Below is a small trained network, with its code and all its weights. Each question gives an input and a class and asks what happens when units are switched off, that is, made to give their printed mean instead of their output.

import numpy as np


def w(rows, s, z=0):
    codes = np.array(rows[::2]) - 128.0
    scale = np.full(codes.shape[1], s)
    scale[-1] = z or s
    return codes * scale


def norm(h):
    return h / np.sqrt((h * h).mean(-1, keepdims=True) + 1e-5)


def f(y):
    return np.maximum(y, 0)


def log_softmax(a):
    a = a - a.max(-1, keepdims=True)
    return a - np.log(np.exp(a).sum(-1, keepdims=True))


def net(x, mask):
    res = np.array(x, float).reshape(1, 7) / 4 @ E
    u = 0
    for l in range(2):
        y = f(norm(res) @ A[l][:, :-1].T + A[l][:, -1])
        res = res + np.where(mask[u : u + 6], y, B[l][:, -1]) @ B[l][:, :-1]
        u += 6
    return log_softmax(norm(res)[-1] @ U[:, :-1].T + U[:, -1])


A, B = {}, {}
E = w([
[106,144,152,130,101,127,130,120,116],'x0',
[135,120,110,133,142,127,131,137,141],'x1',
[119,68,198,77,137,92,149,16,220],'x2',
[124,105,154,254,206,195,181,69,112],'x3',
[128,145,129,143,132,109,66,100,112],'x4',
[162,133,52,155,73,42,221,60,57],'x5',
[221,216,187,157,81,70,141,158,183],'x6',
],0.0077)
A[0] = w([
[129,119,28,2,3,109,81,138,159,2],'0.n0',
[18,22,49,24,195,188,117,91,3,48],'0.n1',
[115,77,38,154,30,25,181,66,103,53],'0.n2',
[97,114,84,13,36,39,77,149,163,37],'0.n3',
[218,190,84,135,114,120,132,154,195,119],'0.n4',
[155,127,142,170,215,154,165,42,70,134],'0.n5',
],0.0077,0.0046)
B[0] = w([
[41,113,105,210,99,183,153,134,160,206],'0.n0',
[191,163,201,158,93,6,121,133,160,254],'0.n1',
[188,128,85,50,48,213,48,153,100,215],'0.n2',
[106,99,106,198,155,126,112,77,187,214],'0.n3',
[136,124,146,150,100,73,143,107,151,179],'0.n4',
[87,90,105,161,91,150,119,108,137,210],'0.n5',
],0.011,0.0082)
A[1] = w([
[113,100,126,14,141,59,120,2,198,25],'1.n0',
[60,143,134,87,189,130,56,182,194,92],'1.n1',
[64,119,89,48,136,156,124,4,199,27],'1.n2',
[98,85,221,78,192,156,76,186,166,80],'1.n3',
[70,166,29,201,105,64,96,244,55,3],'1.n4',
[122,173,84,98,180,94,44,150,62,43],'1.n5',
],0.0081,0.0037)
B[1] = w([
[175,191,158,57,224,144,170,186,113,230],'1.n0',
[182,107,96,153,62,217,137,115,57,226],'1.n1',
[88,133,113,106,254,177,176,163,92,222],'1.n2',
[139,94,42,104,29,110,90,226,102,232],'1.n3',
[104,127,213,90,226,172,180,117,120,255],'1.n4',
[181,155,154,129,185,136,145,149,81,146],'1.n5',
],0.012,0.0046)
U = w([
[155,68,2,69,54,213,73,156,21,242],'0',
[21,46,72,247,142,211,149,66,169,198],'1',
[167,174,210,143,80,53,121,107,164,45],'2',
[85,165,158,22,224,231,176,159,38,4],'3',
],0.0088,0.0034)

Each question gives the input, the list of numbers given to net, and the class t.
The units are the neurons (one row each of A and B). Each row of codes is followed by its name. A weight is (code - 128) times the scale printed after its matrix; where a second scale follows, it is the last column's (A, B and U).
mask holds one flag per neuron, layer by layer. A switched-off neuron (its flag False) gives its mean, the last column of its row in B, instead of its output. The means were averaged over made-up inputs and are rounded, as every weight is.
A unit's drop is (log p(t) with every unit on - log p(t) with that unit switched off) / (log p(t) with every unit on - log p(t) with every unit switched off).
The circuit of an input: a set's keep is (log p(t) with only the set's units on - log p(t) with every unit switched off) / (log p(t) with every unit on - log p(t) with every unit switched off). Starting from all 12 units, units are removed one at a time, each time the one whose removal leaves the highest keep (on an exact tie, the one counted first), for as long as the keep stays at least 0.8.
circuit, biggest first: the units of the circuit, biggest drop first
most important unit: the unit with the biggest drop
k most important neurons: the k neurons with the biggest drops, biggest first
top k neurons in layer l: the k neurons of layer l with the biggest drops, biggest first
input [7,-6,7,-6,-3,-7,5], class 0: 4 most important neurons -> 1.n3; 0.n1; 1.n1; 1.n4
input [-1,3,1,2,6,-6,-6], class 0: top 2 neurons in layer 1 -> 1.n3; 1.n1
input [-2,-5,-3,-8,-5,-2,7], class 1: top 3 neurons in layer 0 -> 0.n0; 0.n1; 0.n3
input [-7,5,-6,-7,-6,-4,-7], class 1: top 2 neurons in layer 1 -> 1.n0; 1.n4
input [7,4,6,3,-5,-5,0], class 3: 3 most important neurons -> 1.n2; 1.n0; 0.n2
input [-5,2,8,2,-8,7,-5], class 3: circuit, biggest first -> 1.n0
input [7,0,3,5,6,1,4], class 1: 2 most important neurons -> 0.n1; 0.n5
input [3,7,-8,5,-7,7,2], class 3: top 3 neurons in layer 1 -> 1.n4; 1.n3; 1.n1
input [-8,-3,-2,-4,7,-8,6], class 0: top 2 neurons in layer 1 -> 1.n1; 1.n3
input [-8,-3,7,-8,-7,3,-8], class 1: 4 most important neurons -> 0.n0; 0.n3; 1.n2; 1.n4
input [-8,-7,-1,3,7,-7,5], class 0: 2 most important neurons -> 0.n1; 1.n3
input [4,8,-7,-7,3,-5,-3], class 1: circuit, biggest first -> 0.n0; 0.n2
input [6,6,5,-5,-4,-6,3], class 0: 2 most important neurons -> 1.n3; 0.n1
input [0,-3,-1,-6,3,1,5], class 1: top neuron in layer 0 -> 0.n0
input [-1,4,-5,-7,-8,4,-5], class 1: circuit, biggest first -> 0.n0; 0.n3
input [6,6,-3,3,-2,8,5], class 0: 2 most important neurons -> 0.n2; 0.n1
input [-1,-8,5,-1,2,-6,5], class 0: circuit, biggest first -> 0.n1; 1.n3
input [-2,-6,4,1,3,7,6], class 0: 2 most important neurons -> 0.n2; 0.n1
input [-1,-4,3,2,-4,-6,-8], class 2: top 2 neurons in layer 0 -> 0.n1; 0.n2
input [-6,3,-2,0,-8,-8,5], class 0: most important unit -> 0.n1
input [6,1,7,5,-5,-5,5], class 3: top 3 neurons in layer 0 -> 0.n1; 0.n0; 0.n2
input [6,1,4,-1,2,-6,-2], class 0: 2 most important neurons -> 1.n3; 1.n1
input [-3,-1,-8,7,1,-3,2], class 3: 3 most important neurons -> 1.n4; 0.n3; 0.n0
input [-7,-8,4,2,-8,0,0], class 3: top 2 neurons in layer 0 -> 0.n0; 0.n1
input [2,2,-8,-5,-4,1,1], class 3: top 2 neurons in layer 0 -> 0.n5; 0.n1
input [-4,4,-6,1,4,-2,2], class 3: 2 most important neurons -> 0.n1; 1.n4
input [2,6,1,4,-2,-8,-8], class 0: most important unit -> 1.n3
input [-1,4,-2,6,4,0,-7], class 2: 2 most important neurons -> 0.n1; 0.n0
input [5,-1,-1,1,-4,-6,-8], class 2: 2 most important neurons -> 0.n1; 0.n2
